Below are the code and all the weights of a small trained network. Each question names an input and a class and asks about switching units off, where a switched-off unit gives its printed mean instead of its output.

import numpy as np


def w(rows, s, z=0):
    codes = np.array(rows[::2]) - 128.0
    scale = np.full(codes.shape[1], s)
    scale[-1] = z or s
    return codes * scale


def norm(h):
    return h / np.sqrt((h * h).mean(-1, keepdims=True) + 1e-5)


def f(y):
    return y / 2 * (1 + np.tanh(0.7978845608 * (y + 0.044715 * y**3)))


def log_softmax(a):
    a = a - a.max(-1, keepdims=True)
    return a - np.log(np.exp(a).sum(-1, keepdims=True))


def net(x, mask):
    res = np.array(x, float).reshape(1, 8) / 4 @ E
    u = 0
    for l in range(3):
        y = f(norm(res) @ A[l][:, :-1].T + A[l][:, -1])
        res = res + np.where(mask[u : u + 5], y, B[l][:, -1]) @ B[l][:, :-1]
        u += 5
    return log_softmax(norm(res)[-1] @ U[:, :-1].T + U[:, -1])


A, B = {}, {}
E = w([
[140,36,3,171,179,151],'x0',
[205,44,40,150,123,164],'x1',
[98,130,149,138,140,233],'x2',
[87,195,82,104,99,74],'x3',
[101,57,65,58,203,218],'x4',
[90,127,199,90,29,69],'x5',
[66,101,44,227,39,178],'x6',
[143,3,152,61,92,146],'x7',
],0.00071)
A[0] = w([
[96,126,199,117,62,236,43],'0.n1',
[197,61,204,24,107,198,3],'0.n2',
[143,197,205,41,120,116,123],'0.n3',
[90,182,98,132,204,240,237],'0.n4',
[201,4,177,29,157,89,173],'0.n5',
],0.0023,0.0004)
B[0] = w([
[134,92,204,128,151,85,153],'0.n1',
[67,37,249,168,108,170,163],'0.n2',
[98,3,76,141,88,170,195],'0.n3',
[166,136,167,154,129,19,253],'0.n4',
[173,130,176,233,160,160,231],'0.n5',
],0.0021,0.00069)
A[1] = w([
[151,134,150,149,96,111,117],'1.n1',
[121,187,40,145,127,93,107],'1.n2',
[147,4,114,91,145,185,218],'1.n3',
[118,137,128,153,183,171,254],'1.n4',
[46,225,164,200,17,121,187],'1.n5',
],0.003,0.00069)
B[1] = w([
[128,154,71,125,124,118,136],'1.n1',
[131,83,213,138,154,153,185],'1.n2',
[60,165,111,173,107,80,215],'1.n3',
[112,139,72,158,114,84,179],'1.n4',
[125,141,124,251,175,73,254],'1.n5',
],0.0031,0.0015)
A[2] = w([
[81,245,214,74,158,99,254],'2.n1',
[121,134,108,160,209,98,215],'2.n2',
[239,114,146,86,30,32,252],'2.n3',
[122,103,22,172,68,192,152],'2.n4',
[134,122,177,87,1,68,194],'2.n5',
],0.003,0.00069)
B[2] = w([
[83,23,9,114,64,132,202],'2.n1',
[155,162,145,178,101,65,247],'2.n2',
[165,202,90,150,241,93,156],'2.n3',
[71,126,105,26,123,50,197],'2.n4',
[222,180,92,177,254,172,144],'2.n5',
],0.0027,0.0014)
U = w([
[30,55,43,44,74,110,176],'0',
[175,189,150,16,68,206,14],'1',
[157,203,138,9,73,188,12],'2',
[160,208,162,12,75,216,3],'3',
[232,188,92,76,211,103,151],'4',
[127,192,105,248,133,46,191],'5',
[122,49,254,143,134,225,133],'6',
],0.0065,0.005)

Each question gives the input, the list of numbers given to net, and the class t.
The units are the neurons (one row each of A and B). Each row of codes is followed by its name. A weight is (code - 128) times the scale printed after its matrix; where a second scale follows, it is the last column's (A, B and U).
mask holds one flag per neuron, layer by layer. A switched-off neuron (its flag False) gives its mean, the last column of its row in B, instead of its output. The means were averaged over made-up inputs and are rounded, as every weight is.
A unit's drop is (log p(t) with every unit on - log p(t) with that unit switched off) / (log p(t) with every unit on - log p(t) with every unit switched off).
The circuit of an input: a set's keep is (log p(t) with only the set's units on - log p(t) with every unit switched off) / (log p(t) with every unit on - log p(t) with every unit switched off). Starting from the 12 units with the biggest drops (on a tie, the unit counted first), units are removed one at a time, each time the one whose removal leaves the highest keep (on an exact tie, the one counted first), for as long as the keep stays at least 0.8.
circuit, biggest first: the units of the circuit, biggest drop first
unit that matters most: the unit with the biggest drop
k most important neurons: the k neurons with the biggest drops, biggest first
k most important neurons of layer l: the k neurons of layer l with the biggest drops, biggest first
drop of u: that unit's drop, to one decimal
input [-8,6,2,8,2,1,6,5], class 5: unit that matters most => 1.n5
input [4,1,1,1,3,-8,-6,4], class 5: 3 most important neurons of layer 1 => (1.n3, 1.n4, 1.n2)
input [-3,4,7,6,7,-3,-3,-4], class 0: circuit, biggest first => (1.n5, 2.n1, 2.n5, 0.n4)
input [0,2,-3,-2,3,-3,5,-2], class 0: circuit, biggest first => (1.n5, 2.n4)
input [7,-1,3,1,1,4,-8,8], class 6: circuit, biggest first => (0.n5, 0.n2)
input [5,8,-8,-7,8,8,-7,-4], class 5: 4 most important neurons => (1.n3, 0.n5, 2.n1, 1.n2)
input [-7,6,-4,-3,8,7,-2,8], class 6: circuit, biggest first => (0.n2, 0.n5)
input [-1,6,-4,2,8,5,-5,4], class 6: 2 most important neurons => (0.n2, 0.n5)
input [-8,-2,0,5,-2,7,2,7], class 5: circuit, biggest first => (1.n5, 2.n5)
input [-1,3,-2,-3,0,-2,-2,-5], class 4: 2 most important neurons of layer 1 => (1.n3, 1.n5)
input [-7,1,0,4,4,-1,-6,1], class 0: 3 most important neurons => (2.n1, 1.n3, 1.n2)
input [-7,-8,-8,-2,2,8,-6,3], class 4: 3 most important neurons => (2.n5, 2.n3, 1.n2)
input [-5,-2,6,2,0,-8,-8,-6], class 0: 2 most important neurons => (2.n1, 1.n5)
input [-1,0,-4,2,2,7,4,7], class 5: circuit, biggest first => (2.n5)
input [-3,-7,-6,6,6,-6,-7,-8], class 0: circuit, biggest first => (2.n1, 1.n5)
input [5,3,-2,-1,5,8,-8,8], class 6: circuit, biggest first => (0.n2, 0.n5)
input [-2,7,-5,-4,7,1,-8,1], class 6: 3 most important neurons => (0.n2, 0.n5, 1.n5)
input [-7,2,-8,-7,-3,8,0,7], class 4: 3 most important neurons => (2.n5, 2.n3, 1.n2)
input [0,3,0,6,-4,7,-4,4], class 4: drop of 2.n5 => 0.3
input [7,5,-3,0,-5,3,-1,-1], class 4: drop of 1.n5 => 0.5
input [-3,7,-4,7,-4,6,-4,1], class 4: drop of 1.n2 => 0.0
input [-5,7,-5,-8,-1,-2,3,-3], class 4: drop of 2.n4 => 0.1
